Below is a small trained network, with its code and all its weights. Each question gives an input and a target symbol and asks what happens when units are switched off, that is, made to give their printed mean instead of their output.

import numpy as np


def w(rows, s, z=0):
    codes = np.array(rows[::2]) - 128.0
    scale = np.full(codes.shape[1], s)
    scale[-1] = z or s
    return codes * scale


def norm(h):
    return h / np.sqrt((h * h).mean(-1, keepdims=True) + 1e-5)


def f(y):
    return np.maximum(y, 0)


def softmax(a):
    e = np.exp(a - a.max(-1, keepdims=True))
    return e / e.sum(-1, keepdims=True)


def log_softmax(a):
    a = a - a.max(-1, keepdims=True)
    return a - np.log(np.exp(a).sum(-1, keepdims=True))


def net(x, mask):
    ids = ['Παβγεζηθμσφψω'.index(c) for c in x.split()]
    T = len(ids)
    res = E[ids] + P[:T]
    u = 0
    for l in range(2):
        r = norm(res)
        for j in range(2):
            rows = slice(3 * j, 3 * j + 3)
            q, k, v = (r @ M[l][rows].T for M in (Q, K, V))
            z = softmax(np.where(np.tri(T) > 0, q @ k.T / 3**0.5, -1e9)) @ v
            o = O[l][rows]
            res = res + np.where(mask[u + j], z, o[:, -1]) @ o[:, :-1]
        u += 2
        y = f(norm(res) @ A[l][:, :-1].T + A[l][:, -1])
        res = res + np.where(mask[u : u + 8], y, B[l][:, -1]) @ B[l][:, :-1]
        u += 8
    return log_softmax(norm(res)[-1] @ U[:, :-1].T + U[:, -1])


Q, K, V, O, A, B = {}, {}, {}, {}, {}, {}
E = w([
[69,146,140],'Π',
[129,149,140],'α',
[134,124,158],'β',
[84,88,157],'γ',
[163,101,130],'ε',
[139,134,141],'ζ',
[59,139,145],'η',
[170,109,102],'θ',
[139,133,126],'μ',
[89,98,152],'σ',
[253,128,153],'φ',
[130,123,148],'ψ',
[98,162,123],'ω',
],0.027)
P = w([
[134,138,116],'0',
[163,254,247],'1',
[46,158,116],'2',
[117,88,113],'3',
[142,216,216],'4',
[185,28,145],'5',
],0.0079)
Q[0] = w([
[48,88,116],'L0H0',
[113,1,230],'L0H0',
[120,177,139],'L0H0',
[130,158,133],'L0H1',
[101,80,93],'L0H1',
[121,117,173],'L0H1',
],0.012)
K[0] = w([
[156,192,52],'L0H0',
[254,14,177],'L0H0',
[104,196,181],'L0H0',
[190,181,125],'L0H1',
[109,96,149],'L0H1',
[69,108,63],'L0H1',
],0.0096)
V[0] = w([
[158,136,218],'L0H0',
[3,18,150],'L0H0',
[98,150,163],'L0H0',
[102,104,115],'L0H1',
[55,148,15],'L0H1',
[94,112,84],'L0H1',
],0.0045)
O[0] = w([
[151,126,124,196],'L0H0',
[115,143,122,3],'L0H0',
[60,132,139,106],'L0H0',
[197,33,163,96],'L0H1',
[133,117,125,19],'L0H1',
[132,253,100,78],'L0H1',
],0.0054,0.0024)
A[0] = w([
[169,44,120,112],'L0N0',
[106,110,64,3],'L0N1',
[170,42,27,206],'L0N2',
[112,168,190,120],'L0N3',
[128,180,68,85],'L0N4',
[82,102,245,223],'L0N5',
[199,109,170,192],'L0N6',
[146,59,171,120],'L0N7',
],0.011,0.0029)
B[0] = w([
[72,199,63,218],'L0N0',
[47,56,128,134],'L0N1',
[53,98,137,253],'L0N2',
[126,105,171,178],'L0N3',
[196,37,119,138],'L0N4',
[184,255,77,248],'L0N5',
[141,162,179,255],'L0N6',
[183,185,132,193],'L0N7',
],0.0068,0.007)
Q[1] = w([
[118,60,151],'L1H0',
[198,106,124],'L1H0',
[191,113,175],'L1H0',
[36,143,122],'L1H1',
[147,105,172],'L1H1',
[247,177,178],'L1H1',
],0.012)
K[1] = w([
[136,108,126],'L1H0',
[138,17,1],'L1H0',
[91,68,126],'L1H0',
[12,148,104],'L1H1',
[178,50,113],'L1H1',
[210,232,195],'L1H1',
],0.0084)
V[1] = w([
[70,153,176],'L1H0',
[227,101,119],'L1H0',
[182,207,191],'L1H0',
[159,68,78],'L1H1',
[170,118,101],'L1H1',
[93,59,2],'L1H1',
],0.0084)
O[1] = w([
[132,236,127,132],'L1H0',
[78,244,121,124],'L1H0',
[222,58,163,253],'L1H0',
[127,165,94,47],'L1H1',
[76,130,168,132],'L1H1',
[254,167,154,3],'L1H1',
],0.0047,0.004)
A[1] = w([
[239,156,132,30],'L1N0',
[113,194,191,139],'L1N1',
[130,108,22,75],'L1N2',
[126,142,254,57],'L1N3',
[195,115,151,59],'L1N4',
[197,129,113,3],'L1N5',
[237,122,117,56],'L1N6',
[151,175,111,233],'L1N7',
],0.0094,0.0021)
B[1] = w([
[67,146,58,197],'L1N0',
[139,59,109,254],'L1N1',
[211,53,127,176],'L1N2',
[163,106,219,217],'L1N3',
[98,112,61,154],'L1N4',
[91,151,108,154],'L1N5',
[91,255,166,184],'L1N6',
[65,98,91,216],'L1N7',
],0.0078,0.0065)
U = w([
[146,200,248,156],'Π',
[168,90,223,199],'α',
[61,116,146,198],'β',
[89,117,70,5],'γ',
[223,183,139,52],'ε',
[172,159,139,99],'ζ',
[216,58,72,226],'η',
[137,101,108,45],'θ',
[145,217,121,147],'μ',
[100,74,125,1],'σ',
[129,187,8,166],'φ',
[74,149,103,26],'ψ',
[98,127,144,45],'ω',
],0.016,0.0034)

Each question gives the input, a string of symbols that net reads in full, and the target symbol t.
The units are the heads (3 rows each of Q, K, V and O) and the neurons (one row each of A and B). Each row of codes is followed by its name. A weight is (code - 128) times the scale printed after its matrix; where a second scale follows, it is the last column's (O, A, B and U).
mask holds one flag per unit, layer by layer, with each layer's heads first. A switched-off unit (its flag False) gives its mean, the last column of its rows in O or B, instead of its output. The means were averaged over made-up inputs and are rounded, as every weight is.
A unit's drop is (log p(t) with every unit on - log p(t) with that unit switched off) / (log p(t) with every unit on - log p(t) with every unit switched off).
The circuit of an input: a set's keep is (log p(t) with only the set's units on - log p(t) with every unit switched off) / (log p(t) with every unit on - log p(t) with every unit switched off). Starting from the 12 units with the biggest drops (on a tie, the unit counted first), units are removed one at a time, each time the one whose removal leaves the highest keep (on an exact tie, the one counted first), for as long as the keep stays at least 0.8.
units of the circuit, in order: the units of the circuit, biggest drop first
unit that matters most: the unit with the biggest drop
k most important neurons: the k neurons with the biggest drops, biggest first
top k neurons in layer l: the k neurons of layer l with the biggest drops, biggest first
heads that matter: for each layer, one digit per head in row order, 1 if its drop is at least 0.15 and else 0, layers parted by /
drop when u is switched off: that unit's drop, to one decimal
input θ θ θ ε, target φ: units of the circuit, in order	(L0N0)
input θ θ θ Π, target φ: heads that matter	00 / 01
input β θ γ α, target φ: heads that matter	01 / 00
input θ θ ψ γ, target φ: heads that matter	00 / 01
input ζ θ θ θ θ, target β: units of the circuit, in order	(L1H0; L0N5)
input γ α η ζ θ, target Π: top 4 neurons in layer 0	(L0N5; L0N6; L0N2; L0N3)
input θ ζ Π α, target φ: 4 most important neurons	(L0N5; L0N6; L0N2; L1N3)
input η θ ω ζ θ, target α: 3 most important neurons	(L0N5; L0N6; L0N7)
input ζ ε ζ β θ, target Π: 3 most important neurons	(L0N5; L1N3; L1N6)
input θ θ ζ θ θ ψ, target φ: units of the circuit, in order	(L0N5; L0N0)
input θ η θ ζ ε β, target μ: top 2 neurons in layer 0	(L0N5; L0N7)
input ζ θ θ μ η ζ, target β: 4 most important neurons	(L0N0; L0N6; L0N7; L1N2)
input η σ θ α ζ γ, target α: top 2 neurons in layer 1	(L1N3; L1N6)
input θ ζ ε ζ θ, target α: 4 most important neurons	(L0N5; L0N6; L0N0; L1N0)
input ζ θ β, target μ: 3 most important neurons	(L0N5; L0N2; L0N6)
input ζ γ γ, target α: unit that matters most	L0N0
input ζ β Π θ, target φ: top 2 neurons in layer 0	(L0N2; L0N5)
input θ γ η θ θ, target β: 2 most important neurons	(L0N5; L0N2)
input α ω θ, target η: top 4 neurons in layer 0	(L0N2; L0N5; L0N1; L0N7)
input Π θ θ ζ, target φ: most important neuron	(L0N0)
input ζ ω θ, target η: 3 most important neurons	(L0N2; L0N5; L0N1)
input θ μ θ γ, target φ: 2 most important neurons	(L0N6; L0N5)
input Π ζ θ φ, target φ: drop when L0N5 is switched off	-0.1
input θ γ θ ζ, target φ: drop when L0N2 is switched off	0.1
input φ θ θ ζ γ ψ, target φ: drop when L1N6 is switched off	0.1
input α θ μ θ ε ζ, target β: drop when L0N7 is switched off	0.4
